Below are the code and all the weights of a small trained network. Each question names an input and a target symbol and asks about switching units off, where a switched-off unit gives its printed mean instead of its output.

import numpy as np


def w(rows, s, z=0):
    codes = np.array(rows[::2]) - 128.0
    scale = np.full(codes.shape[1], s)
    scale[-1] = z or s
    return codes * scale


def f(y):
    return np.maximum(y, 0)


def softmax(a):
    e = np.exp(a - a.max(-1, keepdims=True))
    return e / e.sum(-1, keepdims=True)


def log_softmax(a):
    a = a - a.max(-1, keepdims=True)
    return a - np.log(np.exp(a).sum(-1, keepdims=True))


def net(x, mask):
    ids = ['βγδζημξ'.index(c) for c in x.split()]
    T = len(ids)
    res = E[ids] + P[:T]
    u = 0
    for l in range(2):
        r = res
        for j in range(2):
            rows = slice(2 * j, 2 * j + 2)
            q, k, v = (r @ M[l][rows].T for M in (Q, K, V))
            z = softmax(np.where(np.tri(T) > 0, q @ k.T / 2**0.5, -1e9)) @ v
            o = O[l][rows]
            res = res + np.where(mask[u + j], z, o[:, -1]) @ o[:, :-1]
        u += 2
        y = f(res @ A[l][:, :-1].T + A[l][:, -1])
        res = res + np.where(mask[u : u + 8], y, B[l][:, -1]) @ B[l][:, :-1]
        u += 8
    return log_softmax(res[-1] @ U[:, :-1].T + U[:, -1])


Q, K, V, O, A, B = {}, {}, {}, {}, {}, {}
E = w([
[177,129,135,231],'β',
[211,186,153,115],'γ',
[140,71,145,6],'δ',
[147,111,171,162],'ζ',
[180,82,201,212],'η',
[84,133,85,160],'μ',
[131,169,34,101],'ξ',
],0.019)
P = w([
[61,133,141,138],'0',
[164,88,95,250],'1',
[70,126,143,108],'2',
[151,63,95,178],'3',
[69,117,142,110],'4',
[147,35,101,136],'5',
],0.014)
Q[0] = w([
[1,13,95,173],'0.h0',
[49,169,112,219],'0.h0',
[106,100,9,170],'0.h1',
[102,35,159,220],'0.h1',
],0.0081)
K[0] = w([
[56,1,73,76],'0.h0',
[173,162,70,209],'0.h0',
[17,170,87,154],'0.h1',
[27,31,241,195],'0.h1',
],0.013)
V[0] = w([
[134,251,156,104],'0.h0',
[124,43,133,132],'0.h0',
[85,27,128,152],'0.h1',
[133,93,120,84],'0.h1',
],0.012)
O[0] = w([
[62,45,116,126,3],'0.h0',
[105,145,75,225,244],'0.h0',
[158,243,154,112,199],'0.h1',
[81,96,171,3,160],'0.h1',
],0.0063,0.0046)
A[0] = w([
[141,90,99,160,175],'0.n0',
[196,55,139,230,132],'0.n1',
[123,91,80,202,110],'0.n2',
[105,149,247,122,166],'0.n3',
[71,168,125,89,254],'0.n4',
[76,100,100,180,134],'0.n5',
[60,173,82,58,116],'0.n6',
[31,162,249,180,76],'0.n7',
],0.011,0.0068)
B[0] = w([
[244,153,162,107,188],'0.n0',
[58,130,100,48,254],'0.n1',
[149,64,130,100,183],'0.n2',
[255,113,88,113,186],'0.n3',
[97,39,138,214,222],'0.n4',
[169,94,70,167,152],'0.n5',
[53,156,96,153,193],'0.n6',
[113,201,184,84,152],'0.n7',
],0.0086,0.0088)
Q[1] = w([
[74,29,125,238],'1.h0',
[73,117,171,85],'1.h0',
[105,87,41,161],'1.h1',
[182,177,150,8],'1.h1',
],0.011)
K[1] = w([
[119,21,198,150],'1.h0',
[183,129,103,2],'1.h0',
[23,134,62,90],'1.h1',
[227,190,79,104],'1.h1',
],0.0087)
V[1] = w([
[103,83,113,112],'1.h0',
[95,200,71,78],'1.h0',
[220,8,56,95],'1.h1',
[2,131,153,78],'1.h1',
],0.0048)
O[1] = w([
[107,232,53,102,160],'1.h0',
[163,44,72,128,109],'1.h0',
[184,255,170,192,254],'1.h1',
[236,139,160,25,97],'1.h1',
],0.0032,0.0053)
A[1] = w([
[77,168,179,74,207],'1.n0',
[197,94,137,215,180],'1.n1',
[59,157,220,224,140],'1.n2',
[192,252,136,163,138],'1.n3',
[166,132,45,166,3],'1.n4',
[113,156,235,149,88],'1.n5',
[159,17,147,108,161],'1.n6',
[149,88,143,107,177],'1.n7',
],0.012,0.0066)
B[1] = w([
[153,99,171,75,166],'1.n0',
[192,242,121,155,214],'1.n1',
[125,132,159,236,144],'1.n2',
[55,135,77,28,213],'1.n3',
[82,80,231,92,163],'1.n4',
[1,164,233,165,139],'1.n5',
[140,94,152,178,254],'1.n6',
[130,96,118,140,212],'1.n7',
],0.0095,0.0083)
U = w([
[155,151,23,112,201],'β',
[242,110,154,198,171],'γ',
[109,2,171,99,160],'δ',
[102,132,202,162,94],'ζ',
[105,103,180,72,1],'η',
[106,114,118,211,89],'μ',
[43,80,53,155,95],'ξ',
],0.0099,0.0057)

Each question gives the input, a string of symbols that net reads in full, and the target symbol t.
The units are the heads (2 rows each of Q, K, V and O) and the neurons (one row each of A and B). Each row of codes is followed by its name. A weight is (code - 128) times the scale printed after its matrix; where a second scale follows, it is the last column's (O, A, B and U).
mask holds one flag per unit, layer by layer, with each layer's heads first. A switched-off unit (its flag False) gives its mean, the last column of its rows in O or B, instead of its output. The means were averaged over made-up inputs and are rounded, as every weight is.
A unit's drop is (log p(t) with every unit on - log p(t) with that unit switched off) / (log p(t) with every unit on - log p(t) with every unit switched off).
The circuit of an input: a set's keep is (log p(t) with only the set's units on - log p(t) with every unit switched off) / (log p(t) with every unit on - log p(t) with every unit switched off). Starting from the 12 units with the biggest drops (on a tie, the unit counted first), units are removed one at a time, each time the one whose removal leaves the highest keep (on an exact tie, the one counted first), for as long as the keep stays at least 0.8.
units of the circuit, in order: the units of the circuit, biggest drop first
unit that matters most: the unit with the biggest drop
top k neurons: the k neurons with the biggest drops, biggest first
top k neurons in layer l: the k neurons of layer l with the biggest drops, biggest first
heads that matter: for each layer, one digit per head in row order, 1 if its drop is at least 0.15 and else 0, layers parted by /
drop when u is switched off: that unit's drop, to one decimal
input ζ δ γ δ ζ, target ζ: top neuron in layer 0 -> [0.n7]
input δ γ γ μ, target β: units of the circuit, in order -> [0.h1; 1.n3; 0.h0]
input δ ξ ξ ξ ξ γ, target β: top 3 neurons in layer 0 -> [0.n4; 0.n2; 0.n0]
input μ δ γ γ δ β, target β: top 3 neurons in layer 0 -> [0.n1; 0.n4; 0.n0]
input δ γ δ μ β η, target β: units of the circuit, in order -> [0.h1; 0.n4; 1.n3]
input δ μ μ, target μ: units of the circuit, in order -> [1.n2; 0.n4; 0.n1]
input ζ γ μ δ, target β: units of the circuit, in order -> [0.h0; 0.n4]
input μ ξ ζ δ, target β: top 3 neurons in layer 0 -> [0.n4; 0.n2; 0.n1]
input γ γ μ γ ζ γ, target δ: top 4 neurons -> [0.n1; 0.n3; 1.n1; 0.n4]
input δ δ δ η ξ, target ξ: top 2 neurons -> [0.n6; 0.n3]
input δ β γ ζ, target β: top 2 neurons in layer 0 -> [0.n4; 0.n1]
input δ δ δ δ δ μ, target β: top 3 neurons -> [1.n3; 1.n1; 1.n6]
input δ ζ ζ δ, target γ: heads that matter -> 10 / 00
input γ δ δ γ ξ ζ, target β: unit that matters most -> 0.h1
input ξ ξ ξ δ ζ, target ζ: top 2 neurons -> [0.n7; 1.n5]
input δ γ δ ζ η, target η: top 3 neurons -> [0.n7; 0.n1; 0.n3]
input δ η γ ξ γ ξ, target γ: top 2 neurons -> [0.n1; 0.n2]
input δ δ ξ γ, target β: top 2 neurons -> [0.n4; 1.n3]
input γ δ δ δ η, target η: top 2 neurons in layer 0 -> [0.n7; 0.n1]
input δ ξ δ η β ξ, target γ: top neuron -> [0.n2]
input γ δ ζ μ β, target β: top 2 neurons -> [1.n3; 0.n4]
input δ γ μ, target μ: top 2 neurons in layer 1 -> [1.n2; 1.n3]
input ξ γ γ δ γ γ, target δ: drop when 0.n3 is switched off -> 0.6
